Here is a tiny trained network, its code and every weight. The questions are about switching its units off for an input and a class, where a switched-off unit gives its printed mean instead of its output.

import numpy as np


def w(rows, s, z=0):
    codes = np.array(rows[::2]) - 128.0
    scale = np.full(codes.shape[1], s)
    scale[-1] = z or s
    return codes * scale


def norm(h):
    return h / np.sqrt((h * h).mean(-1, keepdims=True) + 1e-5)


def f(y):
    return np.maximum(y, 0)


def log_softmax(a):
    a = a - a.max(-1, keepdims=True)
    return a - np.log(np.exp(a).sum(-1, keepdims=True))


def net(x, mask):
    res = np.array(x, float).reshape(1, 7) / 4 @ E
    u = 0
    for l in range(2):
        y = f(norm(res) @ A[l][:, :-1].T + A[l][:, -1])
        res = res + np.where(mask[u : u + 6], y, B[l][:, -1]) @ B[l][:, :-1]
        u += 6
    return log_softmax(norm(res)[-1] @ U[:, :-1].T + U[:, -1])


A, B = {}, {}
E = w([
[143,101,218,211,181,125,80,182,122,109],'x0',
[164,139,108,79,114,188,88,81,132,152],'x1',
[131,97,203,101,168,109,174,171,152,192],'x2',
[204,179,131,168,101,121,121,53,71,151],'x3',
[126,162,151,127,3,90,74,201,151,162],'x4',
[35,190,101,148,74,54,115,117,123,127],'x5',
[134,80,76,171,161,68,193,177,124,106],'x6',
],0.0054)
A[0] = w([
[50,102,110,94,226,96,176,150,100,128,170],'0.n0',
[82,159,224,128,78,153,115,93,139,188,93],'0.n1',
[139,142,93,120,109,156,120,2,113,100,4],'0.n2',
[138,110,131,133,124,72,214,61,148,157,124],'0.n3',
[58,188,144,171,74,46,119,142,152,104,93],'0.n4',
[171,75,198,126,203,153,161,151,71,66,107],'0.n5',
],0.0067,0.0034)
B[0] = w([
[110,72,139,124,39,181,44,148,99,152,255],'0.n0',
[140,105,182,61,51,194,72,106,60,178,199],'0.n1',
[82,185,236,39,147,114,85,73,169,61,197],'0.n2',
[197,192,67,116,78,172,165,204,85,148,195],'0.n3',
[232,109,98,184,196,86,183,170,7,192,227],'0.n4',
[131,71,124,219,253,113,156,202,173,108,244],'0.n5',
],0.0061,0.005)
A[1] = w([
[207,158,92,159,68,153,94,117,142,57,37],'1.n0',
[120,197,92,184,78,2,170,198,124,82,62],'1.n1',
[65,70,64,122,151,101,101,115,21,183,166],'1.n2',
[192,100,169,101,242,191,116,63,184,102,121],'1.n3',
[59,183,94,135,65,43,109,80,180,211,2],'1.n4',
[146,149,214,175,97,66,18,128,113,127,129],'1.n5',
],0.0053,0.0024)
B[1] = w([
[182,155,191,103,88,201,84,127,110,235,166],'1.n0',
[206,104,46,229,254,66,209,130,138,181,213],'1.n1',
[173,213,105,114,146,185,176,46,159,132,236],'1.n2',
[60,164,42,193,108,83,203,94,101,111,254],'1.n3',
[204,143,83,222,56,142,224,184,67,155,147],'1.n4',
[246,207,48,81,58,193,171,73,73,193,225],'1.n5',
],0.0069,0.0042)
U = w([
[206,226,141,28,56,187,67,50,62,203,134],'0',
[56,98,150,5,26,115,90,204,212,139,5],'1',
[19,184,68,42,152,118,104,2,199,21,1],'2',
[62,28,194,193,207,120,58,220,228,87,82],'3',
[205,138,23,198,194,101,227,150,86,184,244],'4',
],0.0071,0.0038)

Each question gives the input, the list of numbers given to net, and the class t.
The units are the neurons (one row each of A and B). Each row of codes is followed by its name. A weight is (code - 128) times the scale printed after its matrix; where a second scale follows, it is the last column's (A, B and U).
mask holds one flag per neuron, layer by layer. A switched-off neuron (its flag False) gives its mean, the last column of its row in B, instead of its output. The means were averaged over made-up inputs and are rounded, as every weight is.
A unit's drop is (log p(t) with every unit on - log p(t) with that unit switched off) / (log p(t) with every unit on - log p(t) with every unit switched off).
The circuit of an input: a set's keep is (log p(t) with only the set's units on - log p(t) with every unit switched off) / (log p(t) with every unit on - log p(t) with every unit switched off). Starting from all 12 units, units are removed one at a time, each time the one whose removal leaves the highest keep (on an exact tie, the one counted first), for as long as the keep stays at least 0.8.
units of the circuit, in order: the units of the circuit, biggest drop first
most important unit: the unit with the biggest drop
k most important neurons: the k neurons with the biggest drops, biggest first
k most important neurons of layer l: the k neurons of layer l with the biggest drops, biggest first
drop when u is switched off: that unit's drop, to one decimal
input [-1,7,1,-5,-4,0,3], class 2: units of the circuit, in order	[0.n4, 1.n1]
input [-3,-8,6,-6,8,-2,-4], class 0: most important unit	0.n1
input [-5,3,-3,-2,-8,1,6], class 0: units of the circuit, in order	[0.n0, 0.n5, 1.n1]
input [7,2,8,1,-5,3,-1], class 3: units of the circuit, in order	[0.n5, 0.n4]
input [8,5,7,8,-3,7,1], class 0: units of the circuit, in order	[0.n1, 1.n1]
input [-6,8,-5,-1,6,8,2], class 4: units of the circuit, in order	[1.n1, 0.n4]
input [8,8,-5,-2,8,-4,7], class 0: units of the circuit, in order	[1.n5, 1.n1]
input [-7,0,5,-1,4,-6,-6], class 1: 3 most important neurons of layer 1	[1.n5, 1.n2, 1.n1]
input [-8,3,2,-5,-2,2,2], class 0: 2 most important neurons	[0.n5, 0.n0]
input [-8,4,-6,6,-7,-7,-4], class 2: 2 most important neurons	[0.n2, 1.n3]
input [5,8,8,1,5,8,4], class 0: 2 most important neurons	[0.n1, 0.n5]
input [0,1,8,-2,-4,-1,-1], class 3: 2 most important neurons of layer 1	[1.n5, 1.n1]
input [7,-6,-4,-7,6,0,-8], class 0: 2 most important neurons	[0.n1, 1.n5]
input [7,7,6,-8,8,4,-5], class 0: units of the circuit, in order	[1.n5]
input [-6,1,-6,-8,2,-4,-2], class 1: 4 most important neurons of layer 1	[1.n2, 1.n5, 1.n3, 1.n1]
input [2,6,3,-6,5,0,3], class 1: 2 most important neurons of layer 0	[0.n5, 0.n4]
input [1,8,2,-7,-8,7,5], class 0: 2 most important neurons	[0.n0, 1.n2]
input [-7,-7,3,-7,4,-4,-4], class 1: drop when 1.n5 is switched off	0.1
input [-8,2,-5,-1,-7,-1,-7], class 2: drop when 0.n2 is switched off	0.2
input [4,-5,1,0,-3,-2,-3], class 3: drop when 0.n5 is switched off	0.9
input [-3,-3,0,1,-7,7,-4], class 0: drop when 0.n4 is switched off	0.0
